Here is a tiny trained network, its code and every weight. The questions are about switching its units off for an input and a class, where a switched-off unit gives its printed mean instead of its output.

import numpy as np


def w(rows, s, z=0):
    codes = np.array(rows[::2]) - 128.0
    scale = np.full(codes.shape[1], s)
    scale[-1] = z or s
    return codes * scale


def f(y):
    return y / 2 * (1 + np.tanh(0.7978845608 * (y + 0.044715 * y**3)))


def log_softmax(a):
    a = a - a.max(-1, keepdims=True)
    return a - np.log(np.exp(a).sum(-1, keepdims=True))


def net(x, mask):
    res = np.array(x, float).reshape(1, 7) / 4 @ E
    y = f(res @ A[0][:, :-1].T + A[0][:, -1])
    res = res + np.where(mask, y, B[0][:, -1]) @ B[0][:, :-1]
    return log_softmax(res[-1] @ U[:, :-1].T + U[:, -1])


A, B = {}, {}
E = w([
[121,125,131,133,124,134,138,121,134,141,136,132],'x0',
[97,168,196,84,41,77,167,208,69,151,181,151],'x1',
[133,131,126,132,118,132,122,130,133,129,125,124],'x2',
[132,133,135,128,121,126,129,120,130,133,128,139],'x3',
[158,104,11,163,52,134,117,93,50,178,160,82],'x4',
[132,92,115,57,148,143,1,121,158,163,229,186],'x5',
[48,146,118,51,161,212,105,175,76,204,71,47],'x6',
],0.0062)
A[0] = w([
[167,118,126,183,106,69,140,102,154,74,174,173,5],'neuron 1',
[98,185,185,77,34,59,165,216,66,158,194,159,26],'neuron 2',
[189,117,133,170,102,82,138,105,152,66,164,179,27],'neuron 3',
[172,85,26,171,39,129,122,88,40,195,167,79,142],'neuron 4',
[136,79,116,43,143,138,3,123,153,173,229,193,49],'neuron 5',
[163,111,132,183,101,57,133,103,163,74,160,174,41],'neuron 6',
],0.0051,0.0018)
B[0] = w([
[77,165,115,75,152,180,113,157,84,187,88,64,182],'neuron 1',
[139,196,30,201,237,195,78,35,187,85,155,104,229],'neuron 2',
[61,151,101,60,144,178,86,161,78,200,95,69,186],'neuron 3',
[198,140,210,76,211,130,138,217,197,86,136,198,254],'neuron 4',
[177,194,113,175,123,40,253,98,61,117,26,99,233],'neuron 5',
[71,149,116,58,152,169,101,168,87,204,93,91,191],'neuron 6',
],0.0077,0.0045)
U = w([
[82,136,114,74,126,173,96,160,69,186,110,78,40],'0',
[149,147,122,168,116,58,205,106,73,114,86,114,55],'1',
[132,141,70,185,163,176,74,55,175,99,151,118,48],'2',
[126,117,138,129,113,122,120,134,132,121,137,135,254],'3',
[124,113,138,121,119,120,118,131,135,126,140,144,228],'4',
[154,127,181,91,150,128,128,185,180,98,139,191,61],'5',
[122,119,131,135,108,123,117,116,131,129,143,142,214],'6',
[100,71,149,155,2,122,87,110,115,112,167,142,6],'7',
],0.016,0.0074)

Each question gives the input, the list of numbers given to net, and the class t.
The units are the neurons (one row each of A and B). Each row of codes is followed by its name. A weight is (code - 128) times the scale printed after its matrix; where a second scale follows, it is the last column's (A, B and U).
mask holds one flag per neuron, in row order. A switched-off neuron (its flag False) gives its mean, the last column of its row in B, instead of its output. The means were averaged over made-up inputs and are rounded, as every weight is.
A unit's drop is (log p(t) with every unit on - log p(t) with that unit switched off) / (log p(t) with every unit on - log p(t) with every unit switched off).
The circuit of an input: a set's keep is (log p(t) with only the set's units on - log p(t) with every unit switched off) / (log p(t) with every unit on - log p(t) with every unit switched off). Starting from all 6 units, units are removed one at a time, each time the one whose removal leaves the highest keep (on an exact tie, the one counted first), for as long as the keep stays at least 0.8.
circuit, biggest first: the units of the circuit, biggest drop first
most important unit: the unit with the biggest drop
k most important neurons: the k neurons with the biggest drops, biggest first
drop of u: that unit's drop, to one decimal
input [-5,-3,6,5,-5,5,-6], class 0: circuit, biggest first => (neuron 3; neuron 6; neuron 1)
input [-8,-5,1,-1,-1,-4,-5], class 4: circuit, biggest first => (neuron 2; neuron 5)
input [-1,5,4,1,-2,3,-2], class 2: most important neuron => (neuron 2)
input [1,8,1,-2,-7,3,6], class 2: 2 most important neurons => (neuron 2; neuron 4)
input [3,-6,-8,7,4,6,1], class 3: 2 most important neurons => (neuron 2; neuron 4)
input [3,-5,-1,-6,8,3,0], class 5: 2 most important neurons => (neuron 4; neuron 2)
input [-6,8,2,-3,-4,6,-6], class 2: 2 most important neurons => (neuron 2; neuron 4)
input [-8,-6,-6,-7,6,6,2], class 4: circuit, biggest first => (neuron 2; neuron 4)
input [-1,2,-4,4,-3,4,2], class 1: 2 most important neurons => (neuron 5; neuron 4)
input [4,7,-4,0,-8,8,3], class 1: 2 most important neurons => (neuron 5; neuron 4)
input [-5,1,1,-2,-7,7,-2], class 1: 2 most important neurons => (neuron 5; neuron 4)
input [-6,7,7,2,-7,1,2], class 2: drop of neuron 4 => 0.2
input [1,-3,6,-1,2,-1,-7], class 0: drop of neuron 4 => 0.0
input [7,-7,6,-6,-2,-4,-8], class 0: drop of neuron 3 => 0.2
input [3,6,7,6,-1,-5,-5], class 3: most important unit => neuron 5
input [4,8,2,8,-7,2,1], class 2: drop of neuron 2 => 0.8
input [-7,-7,3,-3,3,8,-3], class 1: 2 most important neurons => (neuron 5; neuron 2)
